What each symbol does to the points:
bov: gi>vuz, ki>kuz
vig: gi>pog, ki>sif
nek: gi>nis, ki>nid
gev: gi>lon, ki>pib
bam: gi>mok, ki>ran
toz: gi>mer, ki>bam
bom: gi>sif, ki>gar
muf: gi>pes, ki>noz
pes: gi>rud, ki>bab
noz: gi>bab, ki>bez
vak: gi>zun, ki>meb
kog: gi>pev, ki>vez
vez: gi>roz, ki>vum
zaf: gi>tuk, ki>tel
mer: gi>gan, ki>kuv
vaf: gi>tet, ki>kog
laz: gi>pib, ki>vug
gar: gi>pog, ki>bov
bur: gi>meb, ki>sef
naf: gi>vum, ki>daf
ger: gi>vaf, ki>sor
reb: gi>vez, ki>naf
meb: gi>gov, ki>bil
fub: gi>vum, ki>bor
ral: gi>tol, ki>bik
nem: gi>bor, ki>vaf
pev: gi>reb, ki>mag
laf: gi>vig, ki>bur
tet: gi>mag, ki>pev
zun: gi>ked, ki>roz
rup: gi>fav, ki>mot
ran: gi>pev, ki>rer
mag: gi>bez, ki>reb
lek: gi>laf, ki>pog
roz: gi>bez, ki>mor
pog: gi>dal, ki>miv
nis: gi>res, ki>toz
suf: gi>loz, ki>nis
kat: gi>kig, ki>vek
rer: gi>vov, ki>suf
nol: gi>gar, ki>rol
vuz: gi>nid, ki>rup
zus: gi>pil, ki>zum
gov: gi>sef, ki>zus
zum: gi>meb, ki>laz
mik: gi>pog, ki>meb
vof: gi>kuz, ki>fav
miv: gi>niv, ki>zug
bil: gi>zus, ki>mor
vov: gi>naf, ki>dup
tel: gi>mes, ki>ran
ked: gi>naz, ki>tol
tuk: gi>rer, ki>tel
sef: gi>bil, ki>vef
mor: gi>zum, ki>lon
rol: gi>bov, ki>dur
tol: gi>bik, ki>mik
kuz: gi>rup, ki>vuv
res: gi>vaf, ki>mer
vek: gi>daf, ki>sor
kub: gi>suf, ki>nek
niv: gi>bom, ki>fav
pil: gi>bez, ki>nin
mok: gi>bok, ki>mot
bez: gi>mas, ki>zun
mib: gi>kig, ki>lon
pib: gi>ral, ki>mib
zug: gi>nol, ki>gan
naz: gi>roz, ki>mib
mes: gi>vov, ki>fub
dal: gi>ral, ki>vof
dup: gi>nem, ki>ger
bik: gi>lek, ki>vig
vum: gi>vek, ki>vef
bor: gi>kub, ki>tet
vef: gi>sor, ki>muf
kuv: gi>fub, ki>nem
sif: gi>miv, ki>bom
mot: gi>kub, ki>loz
lon: gi>laz, ki>ral
nid: gi>toz, ki>gan
fop: gi>muf, ki>rud
daf: gi>vef, ki>fop
kug: gi>gov, ki>gev
bab: gi>pil, ki>mas
kig: gi>mik, ki>bur
loz: gi>nek, ki>res
bok: gi>ran, ki>fav
bug: gi>rol, ki>vuz
rud: gi>vez, ki>pil
vuv: gi>mot, ki>suf
gan: gi>bam, ki>vuv
fav: gi>vuv, ki>kub
nin: gi>zun, ki>naz
mas: gi>ral, ki>ked
vug: gi>bur, ki>gov
dur: gi>vak, ki>lek
sor: gi>vaf, ki>mas

The rows follow the links: the fewer symbols apart two points are, the more alike their rows tend to be.

Row, then point:
[-28, 16, 55, -73, 27, 22, 32, -39, -15, 22, 43, 32, -54, 33, 15, -98, 33, 49, -35, 59, 21, -12, -28, 87, -27, 8, -38, 35, -8, 2, 44, 22, -15, 30, 10, 10, 35, -25, 1, -16, -30, -13, -15, -32, 36, 2, 35, 49, -30, -23, -34, 34, -40, -1, 7, -41, -30, 34, -4, -48, 7]: tet
[-8, 43, 48, -56, 20, 6, 24, -65, 10, 28, 26, 34, -68, 38, 34, -96, 33, 15, -24, 58, 26, -5, -18, 92, -29, 21, -54, 2, -16, -22, 30, 31, -25, 52, 25, 7, 8, -6, 1, -27, -37, -17, 9, -24, 44, 14, 38, 32, -16, -6, -17, 31, 6, 12, 21, -55, -40, 49, -11, -36, -7]: mag
[-35, -1, -5, -12, -44, 3, -43, 27, 81, 16, -58, -36, -14, -62, 29, 37, 19, -42, 27, -14, 1, -2, -40, -25, 2, 87, 34, -28, 73, -27, -46, 6, 12, -18, 16, 26, 92, -7, 15, -23, 1, 9, 0, 56, 39, -26, 19, 38, 21, 17, 16, -1, 59, 13, -16, -37, 34, -7, 54, -18, 54]: meb
[39, 27, 55, -5, 49, -9, 47, -8, -24, -32, 46, 44, -24, 19, 36, -50, -30, -52, 39, 22, -40, 56, -60, 50, 36, -29, -54, -17, -47, 60, 24, 1, -8, 12, -34, -45, 29, 36, -12, 49, 22, -13, 16, -40, -39, 31, -42, 9, -29, 11, -7, 14, 10, -19, -14, -35, 83, 14, -25, -37, -18]: ran
[-31, 3, 48, -76, 38, 28, 25, -17, -67, 8, 52, 24, -26, 26, -8, -69, 13, 63, -46, 44, 10, -6, -41, 76, -14, -23, -35, 59, -7, 36, 60, 0, -1, -5, -17, 10, 51, -29, -10, -8, -23, 8, -25, -35, 17, 1, -4, 43, -38, -51, -28, 32, -85, -6, -25, -20, -22, 14, -12, -37, 27]: bor
[-29, -38, 2, -3, -26, 20, -36, 44, 61, -10, -78, -30, 3, -77, 26, 50, 1, -24, 3, 3, -20, 34, -65, -35, 7, 52, 24, -14, 45, -39, -33, -10, -10, -39, -6, -5, 63, 3, -10, -22, -34, 1, -27, 46, -10, -53, -27, -7, -2, 11, 34, -22, 43, -11, -8, -13, -6, -36, 71, -17, 100]: gev
[-7, -20, -19, 1, -19, -60, 1, 19, 46, 21, 49, 23, -26, 21, -47, 9, 69, 27, 27, -53, -32, -62, 92, -58, -5, -27, 53, -18, -1, 47, -7, 19, 0, 16, 11, 42, -61, 16, 37, 30, 23, -27, 11, -4, 44, 37, 61, 19, 17, 35, -24, -30, -6, -20, 26, 3, 59, 33, 21, 25, -59]: gar
[-2, 16, -31, -35, 23, -40, 21, 25, 18, 21, -8, 50, -42, -2, -61, -28, 51, -6, -1, -59, -43, -8, 77, -65, -14, -44, 71, -8, -8, 69, 11, 19, 12, 30, 6, -20, -34, 29, 22, 27, 57, -50, 4, -10, 37, -2, 59, 24, 44, 45, -23, 7, 9, -28, 100, -6, 46, 16, 18, 18, -35]: bom
[-1, 12, -40, -27, -8, -30, 37, 23, -58, -35, -7, 9, 13, -5, -34, 20, 17, -44, -4, -37, -16, 9, 28, -6, 38, -50, 17, -4, 2, 55, 46, 44, 38, 4, -84, -38, -61, 59, 12, 68, 9, -6, 3, -25, -34, 14, 23, -30, 8, -37, -6, -27, -30, -57, -18, 31, 66, -7, -14, 2, -97]: fav
[17, 29, 4, 21, -24, -3, 1, -79, 29, 15, -46, 6, -31, 26, 51, -38, -7, -24, -16, 49, 49, 18, 17, 55, -18, 30, -50, -38, -27, -94, -9, 28, -36, 48, 41, -15, -64, 4, -13, -31, -46, -16, 20, 4, 6, 2, 19, -33, 22, 14, 24, 11, 68, 30, 45, -22, -86, 21, -12, -6, -6]: bez
[-7, -65, -34, 29, -10, -27, -8, 54, 34, -10, -16, 16, 23, -34, -54, 38, 36, 32, -13, -45, -55, -5, 65, -100, 3, -49, 59, -5, -26, 5, -21, -19, -33, -17, 3, -26, -87, 28, -6, 21, -4, -34, -34, 0, -24, -5, -11, -43, 9, 50, 16, -41, 1, -33, 48, 43, -5, -23, 53, 40, 28]: dal
[-30, 0, -9, -66, 2, 30, 28, 12, -102, -25, -14, -5, 19, -11, -33, -14, -6, 17, -57, 13, 27, 14, -34, 40, 14, -32, -4, 58, 12, 25, 79, 27, 36, -25, -79, -37, 4, 7, -7, 20, -36, 19, -29, -25, -35, -27, -10, -9, -29, -84, -11, 6, -81, -41, -43, 30, -20, -28, -10, -25, -22]: res
[-4, -59, -9, 31, 11, -5, -11, 55, 51, 7, -14, 21, 11, -26, -47, 21, 30, 47, -22, -19, -51, 2, 44, -99, -15, -40, 61, 0, -42, -7, -32, -24, -48, -17, 28, -23, -49, 7, -10, -10, -2, -33, -43, 5, -7, -13, -12, -31, 8, 62, 16, -36, -2, -17, 66, 30, -27, -21, 65, 34, 82]: bik
[-13, 9, -25, -49, -3, 11, 39, 20, -97, -33, -15, -4, 28, -19, -22, 4, -5, -23, -29, -3, 6, 19, -19, 35, 33, -41, -7, 34, 9, 36, 74, 32, 35, -19, -94, -50, -14, 29, -5, 50, -26, 16, -10, -27, -52, -13, -4, -24, -22, -72, -3, -10, -64, -55, -46, 28, 28, -21, -18, -28, -66]: kub
[-21, 2, -26, -44, -13, -11, 33, 19, -80, -35, -1, -2, 15, -5, -27, 19, 20, -27, -15, -19, 11, 2, 9, 19, 43, -39, 6, 24, 19, 52, 67, 47, 46, -4, -94, -23, -36, 40, 13, 70, -14, 8, -7, -22, -37, 3, 17, -19, -10, -65, -8, -19, -55, -61, -45, 29, 47, -6, -11, -21, -93]: gan
[53, 56, -38, 47, 23, 20, -18, -47, -51, 20, -34, -19, 40, 48, 4, 9, -75, -11, -4, -8, 62, 0, 36, 3, -32, 2, -13, 3, -3, -25, -18, -18, 32, 15, 62, -5, -15, -43, -10, -35, 52, 28, 54, 18, 16, -14, -5, -17, 53, -8, -2, 45, 21, 68, 38, 14, -70, -7, -76, 50, -37]: fop
[7, -23, -21, 51, 13, 42, -37, 26, -15, 10, 1, -26, 63, 0, -30, 38, -57, 59, -22, -13, 15, -21, 2, -60, -33, 2, 35, 49, 11, -8, -42, -63, 9, -35, 48, 21, 55, -62, -7, -51, 39, 31, -14, 24, 2, -36, -48, 5, 16, 5, 2, 15, -35, 44, 3, 23, -62, -43, -8, 35, 74]: kat
[45, 4, 67, 29, 77, 15, 26, 1, -17, -9, 86, 33, 3, 23, 27, -37, -54, 15, 40, 30, -53, 29, -62, 29, 10, -35, -52, 5, -56, 49, -6, -59, -17, -12, 14, -9, 60, -14, -28, 2, 43, 7, 0, -36, -20, 29, -62, 30, -43, 28, -17, 21, -15, 19, -22, -22, 52, 8, -32, -18, 31]: mes
[-19, 29, -22, -13, -20, 20, -53, 17, 34, 20, -62, -42, 4, -45, 16, 35, -17, -34, 30, -20, 17, 3, -43, -23, -8, 82, 41, -8, 80, -15, -36, -5, 46, -16, 24, 25, 118, -31, 16, -39, 33, 28, 22, 60, 40, -42, 17, 45, 33, 3, 5, 29, 46, 36, -6, -25, 18, -14, 18, -5, 42]: sef
[-10, -38, 15, 36, -61, -46, -20, 6, 33, 0, 81, -24, 1, 30, -2, 43, 50, 37, 44, -14, 13, -72, 47, 2, 31, 13, -15, -20, 15, -4, -11, -1, 4, -12, -8, 97, -54, 3, 38, 25, -25, 12, 1, -5, 16, 67, 26, 3, -15, -12, 0, -55, -28, -6, -80, 13, 37, 38, -9, 9, -67]: bug
[-9, -39, 2, 30, -54, -43, -17, 8, 54, 8, 87, -19, -2, 33, -7, 37, 49, 38, 40, -24, 0, -86, 59, -2, 23, 9, -2, -27, 17, -1, -24, -1, -6, 0, 7, 92, -61, -2, 43, 29, -16, 6, 5, -1, 25, 69, 38, 11, -15, 5, 2, -56, -11, -6, -66, 15, 41, 38, 3, 10, -54]: rol
[58, 6, 58, 51, 60, -6, 26, 7, 3, -27, 64, 37, -2, 15, 42, -12, -53, -38, 58, 11, -59, 51, -51, 10, 33, -27, -46, -29, -55, 53, -16, -36, -23, -1, 0, -21, 34, 24, -22, 29, 38, -7, 11, -27, -32, 34, -65, 5, -26, 50, 1, 3, 22, 10, -11, -24, 75, 11, -31, -16, 13]: zaf
[-30, 6, -7, -21, -39, 11, -40, 11, 75, 13, -74, -40, -19, -61, 46, 27, 9, -57, 22, 2, -3, 15, -56, -9, 1, 81, 20, -30, 74, -39, -30, 14, 15, -9, 3, 9, 82, 0, 13, -22, -16, 13, 9, 50, 20, -35, 19, 21, 9, 1, 22, -3, 75, 7, -11, -34, 27, -8, 50, -26, 44]: zum
[-30, 22, -13, -22, -38, 15, -40, 10, 66, 16, -71, -41, -14, -54, 41, 22, 10, -51, 27, -4, 8, 7, -50, -9, 3, 88, 20, -25, 84, -39, -32, 17, 25, -5, 4, 11, 94, -10, 17, -22, 4, 16, 21, 53, 31, -39, 25, 40, 17, 3, 13, 12, 77, 21, -8, -38, 36, -7, 29, -26, 29]: bil
[-11, -11, 50, -27, 57, 37, 21, -1, -43, 8, 83, 21, -2, 32, -5, -51, -11, 89, -24, 45, -2, -23, -33, 41, -22, -26, -27, 58, -25, 34, 23, -43, -11, -16, 28, 30, 66, -57, -14, -28, 1, 19, -32, -33, 13, 4, -31, 46, -38, -21, -34, 30, -84, 27, -21, -6, -31, 1, -21, -15, 58]: dup

Each walk starts at a row. The symbols on each line, taken left to right, move it on to the next point.
Answer with the point's row; about right is enough.
[-15, -43, -24, 1, 11, -10, -21, 61, 63, 19, -8, 21, 1, -35, -57, 17, 39, 35, 0, -43, -58, -16, 39, -111, -17, -21, 90, 0, 3, 25, -40, -25, -13, -18, 35, 5, 5, -1, 8, -12, 36, -23, -23, 18, 20, -25, 12, 14, 20, 64, 1, -15, 10, -11, 67, 8, 15, -13, 60, 33, 65]
gi ki ki ki gi	[-13, -36, -21, 8, 8, -31, -3, 47, 40, 18, 9, 36, -5, -13, -63, 11, 52, 30, -5, -59, -53, -30, 81, -107, -15, -43, 80, -2, -18, 35, -21, -11, -12, -1, 18, -14, -46, 18, 11, 13, 36, -44, -21, 1, 28, 0, 30, -1, 34, 61, -10, -22, -4, -19, 73, 19, 24, 11, 54, 33, 20]
ki gi gi gi	[-2, 8, -35, -36, 27, -34, 18, 28, 19, 19, -18, 48, -28, -9, -61, -25, 51, 0, -6, -56, -47, -7, 73, -69, -22, -45, 70, -3, -8, 64, 3, 24, 10, 32, 10, -30, -33, 28, 24, 20, 57, -53, 9, -1, 36, -11, 56, 25, 40, 47, -21, 15, 1, -22, 100, -10, 42, 10, 31, 20, -19]
[5, 4, 3, 5, 41, 45, -19, -21, -55, 27, 24, -7, 33, 40, -20, -20, -42, 89, -47, 25, 45, -28, 2, 13, -48, -13, -10, 60, -4, -16, 5, -48, -4, -7, 58, 29, 32, -71, -13, -61, 17, 24, -8, -4, 22, -18, -22, 16, -8, -23, -17, 38, -55, 45, 8, 12, -104, -14, -43, 26, 47]
ki gi ki ki	[-11, -26, -28, 1, 20, -26, 5, 49, 28, 19, -12, 41, -10, -27, -69, 3, 46, 23, -15, -46, -59, -9, 71, -100, -21, -46, 78, 4, -21, 35, -26, -3, -12, 6, 23, -28, -35, 12, 2, 6, 43, -46, -17, 4, 21, -18, 22, 0, 36, 64, -5, -6, -8, -16, 92, 8, 15, -4, 57, 33, 38]
gi gi ki ki ki gi	[4, 7, -6, -29, 12, 13, 42, 18, -94, -51, -5, -1, 35, -10, -7, 11, -27, -39, -17, 10, -1, 39, -28, 26, 43, -40, -18, 22, -7, 44, 56, 20, 28, -24, -97, -58, -5, 30, -10, 52, -10, 11, -15, -27, -70, -8, -25, -26, -14, -68, 4, -5, -46, -51, -51, 27, 42, -30, -24, -25, -54]
[-22, -39, 13, 28, -70, -25, -39, -7, 120, 23, 8, -24, -34, -16, 37, 26, 49, 11, 32, 10, -6, -44, 11, 4, 8, 61, -16, -55, 19, -76, -45, 11, -35, -3, 34, 74, -31, 5, 21, -23, -58, -7, 0, 27, 25, 31, 29, -3, -10, 37, 20, -44, 65, 7, -28, -16, -3, 34, 39, -5, 19]
ki gi gi gi ki	[-25, 1, -4, -25, -40, 13, -41, 1, 84, 13, -77, -39, -23, -58, 46, 12, 17, -53, 20, 22, 6, 20, -58, 8, 5, 80, 3, -35, 63, -69, -26, 23, 1, -8, 10, 8, 67, 5, -2, -31, -27, 4, 9, 44, 23, -35, 16, 14, 3, 12, 28, -6, 85, 3, -2, -24, 6, -10, 51, -27, 46]
gi ki ki gi	[-29, -14, -22, -4, -20, 21, -45, 44, 65, 19, -55, -33, 7, -63, -4, 42, -1, -8, 24, -30, -20, 1, -31, -65, -6, 59, 64, -3, 69, -11, -46, -16, 18, -31, 20, 10, 95, -19, 16, -35, 26, 13, -4, 51, 29, -45, 9, 34, 23, 20, 16, 7, 39, 12, 7, -18, 38, -22, 57, -4, 70]
[-33, -13, 44, -53, 43, 42, 22, -4, -55, 11, 62, 23, -9, 25, -19, -63, 8, 87, -46, 35, 8, -30, -35, 52, -25, -21, -15, 64, -9, 21, 41, -18, -6, -5, -1, 8, 48, -48, -7, -24, -18, 7, -36, -33, 21, -7, -5, 36, -42, -39, -30, 22, -92, 7, -25, -9, -37, 3, -1, -28, 45]
ki gi ki ki ki	[2, 45, 46, -49, 31, 9, 11, -66, -8, 37, 35, 33, -58, 47, 36, -97, 16, 28, -10, 52, 29, -10, -24, 91, -36, 20, -56, 8, -17, -9, 27, 16, -15, 47, 40, 29, 27, -26, 0, -31, -12, -12, 21, -26, 49, 13, 33, 52, -10, -3, -25, 38, 0, 28, 27, -47, -37, 45, -26, -27, -15]
ki gi ki gi ki	[30, -7, -14, 48, -11, 6, -7, -45, 20, 12, -52, -6, 15, 19, 16, -1, -28, 17, -42, 35, 31, 18, 30, 8, -32, 1, -29, -21, -47, -91, -27, -3, -52, 20, 45, -21, -84, -6, -27, -52, -42, -6, -4, 7, -15, -14, -18, -60, 10, 25, 30, -3, 41, 25, 45, 24, -126, -9, 3, 26, 37]
[36, 38, 32, 11, 60, 28, 1, -47, -52, 27, 51, 9, 11, 60, 11, -41, -60, 51, -1, 17, 30, -22, -13, 41, -39, -6, -36, 40, -19, 19, 4, -42, 10, 9, 66, 28, 58, -62, -11, -40, 52, 20, 21, -12, 33, 15, -20, 37, 4, -4, -30, 57, -37, 67, 7, -14, -43, 13, -60, 6, 22]
gi gi gi	[38, 41, -30, 42, 34, 34, -25, -31, -60, 24, 7, -21, 46, 49, -17, 6, -79, 28, -5, -14, 52, -23, 18, -3, -42, -6, -4, 33, 4, -2, -22, -42, 32, 4, 60, 14, 28, -62, -14, -51, 66, 32, 37, 15, 17, -10, -22, 9, 35, -8, -18, 53, -22, 73, 21, 12, -70, -16, -72, 40, 2]
gi ki ki ki ki ki	[9, 10, 20, 11, -44, -1, -12, -61, 62, 16, -44, 2, -37, 5, 59, -32, 13, -22, -9, 53, 36, 16, -11, 52, -22, 57, -55, -42, -14, -104, -14, 35, -44, 37, 37, -5, -37, 11, -5, -39, -64, -5, 11, 16, 10, -2, 20, -24, 4, 20, 29, -4, 73, 14, 26, -20, -74, 17, 16, -18, 18]
[-33, -23, -6, -15, -39, 21, -41, 36, 75, 2, -72, -37, 1, -77, 27, 45, 7, -32, 12, 5, -12, 28, -59, -29, -1, 61, 34, -13, 54, -41, -36, -1, -3, -30, 0, -2, 80, -3, -3, -29, -18, 11, -14, 45, 0, -44, -9, 8, -1, 11, 30, -12, 51, -4, -11, -19, 14, -23, 65, -18, 90]
ki ki gi ki ki	[48, 64, -52, 47, 10, 15, -11, -51, -35, 16, -39, -25, 34, 46, 4, 9, -76, -25, -9, -5, 54, 14, 26, -3, -31, 3, -15, -1, -5, -41, -25, -9, 22, 24, 55, -7, -27, -26, -12, -40, 48, 25, 48, 20, 0, -15, -2, -20, 46, 4, 0, 45, 38, 54, 40, 14, -80, -10, -73, 53, -38]
gi ki ki gi gi	[1, -67, -9, 47, -7, -2, -18, 35, 55, -1, -27, 10, 15, -29, -23, 29, 10, 42, -31, 2, -37, 18, 26, -73, -15, -22, 28, -6, -41, -49, -42, -26, -60, -23, 27, -25, -62, 9, -23, -22, -29, -21, -46, 7, -31, -18, -26, -50, -6, 51, 27, -39, 14, -14, 46, 29, -53, -30, 60, 24, 94]
[35, 2, 64, 23, 74, 26, 24, -8, -36, -4, 88, 31, 10, 39, 20, -48, -54, 34, 21, 25, -32, 12, -48, 32, -8, -30, -45, 21, -52, 50, 5, -55, -15, -9, 22, 2, 68, -34, -19, -7, 44, 18, 0, -32, -8, 26, -54, 40, -38, 17, -26, 30, -41, 27, -20, -22, 28, 14, -47, -12, 36]
ki ki ki ki gi	[-8, -66, -16, 43, -14, 12, -15, 37, 58, -3, -39, -4, 20, -46, -16, 40, 6, 26, -29, 4, -32, 26, 13, -75, -7, -6, 33, -9, -24, -51, -44, -24, -50, -30, 20, -40, -42, 11, -29, -24, -33, -15, -53, 16, -37, -35, -36, -45, -2, 43, 41, -37, 15, -9, 38, 22, -49, -39, 69, 16, 99]
gi ki ki ki ki ki	[-32, -41, -3, 3, -34, 21, -32, 35, 76, -4, -64, -33, 6, -79, 25, 46, 5, -24, -7, 15, -21, 33, -55, -38, 2, 53, 26, -21, 27, -60, -39, -12, -25, -33, -1, -18, 42, 3, -11, -32, -39, 1, -33, 40, -16, -49, -31, -11, -9, 21, 35, -19, 51, -13, -6, -2, -11, -37, 64, -14, 101]
